Here is a tiny trained network, its code and every weight. The questions are about switching its units off for an input and a class, where a switched-off unit gives its printed mean instead of its output.

import numpy as np


def w(rows, s, z=0):
    codes = np.array(rows[::2]) - 128.0
    scale = np.full(codes.shape[1], s)
    scale[-1] = z or s
    return codes * scale


def f(y):
    return y / 2 * (1 + np.tanh(0.7978845608 * (y + 0.044715 * y**3)))


def log_softmax(a):
    a = a - a.max(-1, keepdims=True)
    return a - np.log(np.exp(a).sum(-1, keepdims=True))


def net(x, mask):
    res = np.array(x, float).reshape(1, 6) / 4 @ E
    y = f(res @ A[0][:, :-1].T + A[0][:, -1])
    res = res + np.where(mask, y, B[0][:, -1]) @ B[0][:, :-1]
    return log_softmax(res[-1] @ U[:, :-1].T + U[:, -1])


A, B = {}, {}
E = w([
[144,117,156,173,125,144,158,183,208,171,153],'x0',
[194,85,205,97,182,133,85,8,113,170,161],'x1',
[81,65,124,76,125,145,156,159,160,50,168],'x2',
[88,88,113,171,83,27,170,105,74,185,96],'x3',
[169,115,213,147,56,99,183,168,72,146,202],'x4',
[162,79,61,166,134,147,84,95,54,118,130],'x5',
],0.011)
A[0] = w([
[199,97,33,61,196,107,86,86,86,147,44,254],'n1',
[89,92,93,96,93,161,106,105,93,142,87,61],'n2',
[99,83,97,131,66,120,142,211,132,2,184,122],'n3',
[80,103,107,137,239,208,33,107,208,136,8,118],'n4',
[138,150,147,139,144,112,149,162,126,143,127,60],'n5',
[158,143,113,125,133,141,133,84,129,52,111,61],'n6',
[58,101,150,192,105,133,199,153,51,133,43,228],'n7',
[87,63,23,115,102,61,202,100,130,116,110,204],'n8',
],0.0076,0.004)
B[0] = w([
[176,163,189,116,137,151,97,87,97,187,92,251],'n1',
[96,154,69,90,102,171,164,87,119,16,99,149],'n2',
[152,28,171,125,73,214,114,105,101,128,130,234],'n3',
[122,145,192,164,77,114,141,2,200,251,156,249],'n4',
[103,160,103,201,140,117,109,119,129,126,135,135],'n5',
[58,151,112,106,212,127,171,200,96,191,159,147],'n6',
[156,158,99,75,140,79,116,64,133,177,8,214],'n7',
[107,127,115,144,65,151,129,122,21,138,51,208],'n8',
],0.0095,0.012)
U = w([
[109,216,145,167,130,86,117,102,218,195,149,40],'0',
[167,111,41,121,196,52,116,113,172,31,134,17],'1',
[127,180,70,115,84,85,124,132,102,116,36,225],'2',
[133,77,109,56,209,194,194,141,145,73,168,65],'3',
[114,128,139,35,218,107,111,127,156,67,214,59],'4',
[255,97,219,118,92,119,74,58,152,189,152,220],'5',
[88,87,66,174,91,217,77,138,132,50,171,3],'6',
],0.0086,0.0044)

Each question gives the input, the list of numbers given to net, and the class t.
The units are the neurons (one row each of A and B). Each row of codes is followed by its name. A weight is (code - 128) times the scale printed after its matrix; where a second scale follows, it is the last column's (A, B and U).
mask holds one flag per neuron, in row order. A switched-off neuron (its flag False) gives its mean, the last column of its row in B, instead of its output. The means were averaged over made-up inputs and are rounded, as every weight is.
A unit's drop is (log p(t) with every unit on - log p(t) with that unit switched off) / (log p(t) with every unit on - log p(t) with every unit switched off).
The circuit of an input: a set's keep is (log p(t) with only the set's units on - log p(t) with every unit switched off) / (log p(t) with every unit on - log p(t) with every unit switched off). Starting from all 8 units, units are removed one at a time, each time the one whose removal leaves the highest keep (on an exact tie, the one counted first), for as long as the keep stays at least 0.8.
circuit, biggest first: the units of the circuit, biggest drop first
most important unit: the unit with the biggest drop
k most important neurons: the k neurons with the biggest drops, biggest first
drop of u: that unit's drop, to one decimal
input [-4,-3,1,-8,4,2], class 6: most important neuron	(n4)
input [0,0,-3,-2,0,-4], class 0: 3 most important neurons	(n3, n1, n8)
input [6,-4,7,2,1,-8], class 6: circuit, biggest first	(n4, n3, n1)
input [-7,-3,0,-3,-7,1], class 0: circuit, biggest first	(n4, n3)
input [0,0,-6,-1,6,-5], class 0: 2 most important neurons	(n3, n1)
input [7,3,5,-8,5,-5], class 3: circuit, biggest first	(n4, n1)
input [7,-1,0,5,4,-2], class 0: 2 most important neurons	(n3, n1)
input [4,1,-3,1,2,-5], class 0: circuit, biggest first	(n3, n1)
input [-5,3,0,6,1,-3], class 2: circuit, biggest first	(n4, n3)
input [-2,3,6,8,7,4], class 2: 4 most important neurons	(n4, n8, n1, n7)
input [5,-4,5,-6,-1,-6], class 6: circuit, biggest first	(n1, n7)
input [2,-7,-3,1,-8,2], class 0: 2 most important neurons	(n4, n3)
input [3,-6,0,-1,-4,1], class 5: 2 most important neurons	(n4, n3)
input [1,-5,3,3,4,-1], class 2: 2 most important neurons	(n4, n7)
input [5,-3,-7,2,1,-6], class 0: 2 most important neurons	(n8, n3)
input [-6,-5,-7,-4,-2,6], class 5: most important unit	n1
input [-1,-7,5,-1,-3,-8], class 6: circuit, biggest first	(n3, n1)
input [-6,-5,3,-7,2,6], class 6: 3 most important neurons	(n3, n7, n4)
input [-8,-3,6,-3,5,-2], class 3: 2 most important neurons	(n4, n1)
input [-3,-4,-4,3,-8,1], class 5: circuit, biggest first	(n4)
input [8,-6,3,3,4,8], class 2: 4 most important neurons	(n7, n4, n8, n1)
input [0,-8,2,-5,7,7], class 6: 3 most important neurons	(n4, n1, n3)
input [1,-7,5,-2,-8,1], class 5: drop of n4	1.3
input [3,1,4,4,-8,-2], class 0: drop of n3	2.5
input [-6,-2,-7,-2,6,3], class 2: drop of n8	-0.2
